Each row has a name. Each question is about the rows just above it.

(13): [ 21.4 -14.8  19.0 -10.3   6.6  -4.8  64.9 -52.8 -10.1  19.5  19.2  43.1
 -18.5  29.7  -5.6   0.3 -16.7 -32.8  16.3 -10.3 -28.0  16.2   9.6 -46.8
  20.0 -23.7]
(41): [ 21.4 -14.8  19.0 -10.3  -9.5  -4.8  64.9 -52.8 -10.1  19.5  19.2  43.1
 -18.5  29.7  -5.6   0.3 -16.7 -32.8  16.3 -10.3 -28.0  16.2   9.6 -46.8
  20.0 -23.7]
(11): [-40.0 -32.3  -1.5  17.8  -7.0 -20.6  51.6   1.3 -11.9   1.4  -8.1 -48.0
  36.4 -40.7  36.3 -25.5 -27.9  31.5   7.4  -0.5 -29.7  11.9  -3.7  28.8
   6.4  -5.1]
(69): [-19.6  12.5 -25.3 -11.8  16.6  17.7  55.1  18.7   6.7  -9.5  10.0   4.3
 -29.8 -24.6  40.7  17.4   9.5 -20.8 -16.1   3.2 -16.3   2.5 -17.4   0.6
  10.8  -8.5]
(115): [-24.9  51.4  -5.3   5.4 -16.6 -19.2  39.8  23.0 -13.9   8.4 -41.0 -56.2
  11.4  18.4  34.0  31.5  -5.5 -34.7   6.0  16.2  36.7 -25.1 -14.3  -1.7
   1.1  32.8]
(181): [ 28.3  30.2  45.3 -16.5  -0.9 -16.9   6.0   8.7   9.0   0.4 -34.4 -24.7
   6.7  -5.2 -20.4 -33.8  22.9   8.4  31.4 -22.2  49.1 -30.7  -2.2 -30.4
  25.9  20.1]
(156): [  0.0  -0.2  39.9 -14.7 -16.5 -12.0 -25.5 -47.7   3.5 -18.4  18.4  -0.2
 -34.4  10.3  11.5 -13.2 -18.0  18.7   4.2   6.1 -10.6  56.1 -16.9  30.6
 -28.3  45.5]
(162): [  8.3   5.1 -29.0   9.7  -3.2  14.6 -41.2  28.3  11.4 -22.1 -48.6 -38.5
  46.1 -41.2 -36.2 -34.0  31.1  50.0 -53.6 -27.6  80.6  -9.9 -19.6 -21.2
 -27.3  21.0]
(108): [ 28.2  -4.8  29.8  24.6  68.1  13.6   0.8 -50.7 -12.0 -17.0   3.0  21.0
  -5.7  31.9  53.6  19.2 -12.5   8.6  -7.3   6.3 -43.8 -11.4  25.6 -24.4
 -25.4  -2.8]
Move every entry of [ 31.4 -22.2  49.1] by +1 step of 0.1. | [ 31.5 -22.1  49.2]
Move every entry of [-32.3  -1.5] by +1 step of 0.1. | [-32.2  -1.4]
[31.9] with +1 step of 0.1 on every entry: | [32.0]
Move every entry of [-16.9  30.6 -28.3] by +1 step of 0.1. | [-16.8  30.7 -28.2]
Move every entry of [  0.4 -34.4 -24.7] by -1 step of 0.1. | [  0.3 -34.5 -24.8]
[29.7 -5.6] with -1 step of 0.1 on every entry: | [29.6 -5.7]
Shift each entry of [18.4] by -1 times 0.1: | [18.3]

